Below are the code and all the weights of a small trained network. Each question names an input and a class and asks about switching units off, where a switched-off unit gives its printed mean instead of its output.

import numpy as np


def w(rows, s, z=0):
    codes = np.array(rows[::2]) - 128.0
    scale = np.full(codes.shape[1], s)
    scale[-1] = z or s
    return codes * scale


def f(y):
    return y / 2 * (1 + np.tanh(0.7978845608 * (y + 0.044715 * y**3)))


def log_softmax(a):
    a = a - a.max(-1, keepdims=True)
    return a - np.log(np.exp(a).sum(-1, keepdims=True))


def net(x, mask):
    res = np.array(x, float).reshape(1, 8) / 4 @ E
    y = f(res @ A[0][:, :-1].T + A[0][:, -1])
    res = res + np.where(mask, y, B[0][:, -1]) @ B[0][:, :-1]
    return log_softmax(res[-1] @ U[:, :-1].T + U[:, -1])


A, B = {}, {}
E = w([
[136,99,140,115,138,152,113,127],'x0',
[10,76,235,197,145,6,211,28],'x1',
[136,121,135,126,127,134,130,130],'x2',
[128,96,142,100,123,164,112,122],'x3',
[7,229,181,8,230,89,20,126],'x4',
[80,78,121,137,138,162,106,156],'x5',
[155,194,185,254,88,227,33,89],'x6',
[139,162,115,139,114,85,137,95],'x7',
],0.006)
A[0] = w([
[95,163,187,186,136,131,109,157,125],'n0',
[118,132,113,69,184,109,124,195,237],'n1',
[127,194,84,66,159,137,114,143,161],'n2',
[120,126,99,177,122,85,183,95,167],'n3',
[114,70,177,164,103,136,211,74,193],'n4',
[101,99,100,88,48,71,138,148,215],'n5',
[171,144,10,87,55,200,173,172,179],'n6',
[141,147,54,118,142,120,100,172,116],'n7',
[81,97,149,42,144,111,163,106,172],'n8',
[170,121,100,158,133,162,24,112,201],'n9',
[49,150,211,166,126,120,186,88,216],'n10',
[103,178,187,145,178,100,73,111,232],'n11',
[178,144,99,117,81,125,178,119,252],'n12',
[72,113,149,120,119,158,136,114,62],'n13',
[145,160,148,200,85,162,75,111,203],'n14',
],0.011,0.0031)
B[0] = w([
[120,188,143,131,54,158,130,124,172],'n0',
[161,170,84,26,161,92,197,89,199],'n1',
[164,178,101,2,154,183,161,79,192],'n2',
[55,122,149,114,156,180,214,177,187],'n3',
[206,161,217,176,143,203,173,173,225],'n4',
[197,69,152,102,203,80,154,175,179],'n5',
[161,70,18,158,117,47,119,145,250],'n6',
[118,135,52,50,68,172,116,165,173],'n7',
[67,68,129,97,196,44,202,56,191],'n8',
[66,185,72,199,151,209,140,177,205],'n9',
[148,74,240,156,112,116,97,69,226],'n10',
[88,173,224,58,113,143,55,151,207],'n11',
[84,77,105,166,175,176,141,228,197],'n12',
[168,141,188,160,149,126,98,102,137],'n13',
[63,184,115,200,53,154,119,142,217],'n14',
],0.0073,0.011)
U = w([
[193,2,63,103,101,75,101,163,59],'0',
[117,120,61,219,118,132,103,130,131],'1',
[153,173,72,65,173,105,130,88,48],'2',
[138,201,125,96,141,194,93,152,180],'3',
[149,74,166,168,173,108,183,129,253],'4',
[155,104,182,171,51,192,173,95,82],'5',
[89,71,165,102,167,68,119,40,14],'6',
[136,125,210,136,111,100,25,81,57],'7',
],0.0096,0.0033)

Each question gives the input, the list of numbers given to net, and the class t.
The units are the neurons (one row each of A and B). Each row of codes is followed by its name. A weight is (code - 128) times the scale printed after its matrix; where a second scale follows, it is the last column's (A, B and U).
mask holds one flag per neuron, in row order. A switched-off neuron (its flag False) gives its mean, the last column of its row in B, instead of its output. The means were averaged over made-up inputs and are rounded, as every weight is.
A unit's drop is (log p(t) with every unit on - log p(t) with that unit switched off) / (log p(t) with every unit on - log p(t) with every unit switched off).
The circuit of an input: a set's keep is (log p(t) with only the set's units on - log p(t) with every unit switched off) / (log p(t) with every unit on - log p(t) with every unit switched off). Starting from the 12 units with the biggest drops (on a tie, the unit counted first), units are removed one at a time, each time the one whose removal leaves the highest keep (on an exact tie, the one counted first), for as long as the keep stays at least 0.8.
units of the circuit, in order: the units of the circuit, biggest drop first
top k neurons: the k neurons with the biggest drops, biggest first
drop when u is switched off: that unit's drop, to one decimal
input [-3,-6,3,1,-1,4,-3,-3], class 0: units of the circuit, in order : [n6]
input [7,8,-2,0,-1,6,4,-4], class 5: units of the circuit, in order : [n4, n0]
input [-4,7,-4,7,-1,1,2,5], class 5: units of the circuit, in order : [n4, n6]
input [0,0,1,-6,-2,1,-4,-2], class 0: units of the circuit, in order : [n9, n4, n14]
input [-7,-1,5,-5,-5,-8,-2,-8], class 0: top 3 neurons : [n6, n9, n14]
input [7,6,2,-1,1,2,1,7], class 7: units of the circuit, in order : [n10, n11, n1]
input [-2,0,-3,7,-5,-8,-3,-2], class 0: units of the circuit, in order : [n6, n9]
input [1,0,-6,4,-1,5,3,8], class 1: units of the circuit, in order : [n2, n4, n10]
input [-2,-1,3,-6,-1,-4,5,8], class 1: units of the circuit, in order : [n4, n14]
input [7,5,-5,-2,3,-8,1,8], class 7: units of the circuit, in order : [n11, n10]
input [-2,-5,7,8,4,6,0,-3], class 2: units of the circuit, in order : [n1, n4, n14]
input [1,-2,1,-5,-6,-1,0,2], class 0: top 3 neurons : [n6, n9, n0]
input [-5,1,7,-6,3,-5,-6,5], class 6: top 2 neurons : [n8, n9]
input [-4,7,1,2,7,2,1,3], class 7: units of the circuit, in order : [n11]
input [-5,5,8,-7,8,-5,2,-8], class 7: units of the circuit, in order : [n11, n10]
input [-3,3,2,-6,4,-3,7,6], class 7: top 2 neurons : [n11, n10]
input [-4,1,8,-5,1,5,-4,2], class 6: drop when n6 is switched off : 0.2
input [-4,-7,-1,4,-3,6,-2,3], class 0: drop when n6 is switched off : 0.3
input [-6,-4,-7,-3,-8,6,-1,6], class 0: drop when n6 is switched off : 0.7
input [-1,-7,8,-4,8,-1,-2,-2], class 2: units of the circuit, in order : [n1]
input [-3,2,-8,-3,6,-7,-3,-3], class 6: drop when n10 is switched off : 0.1
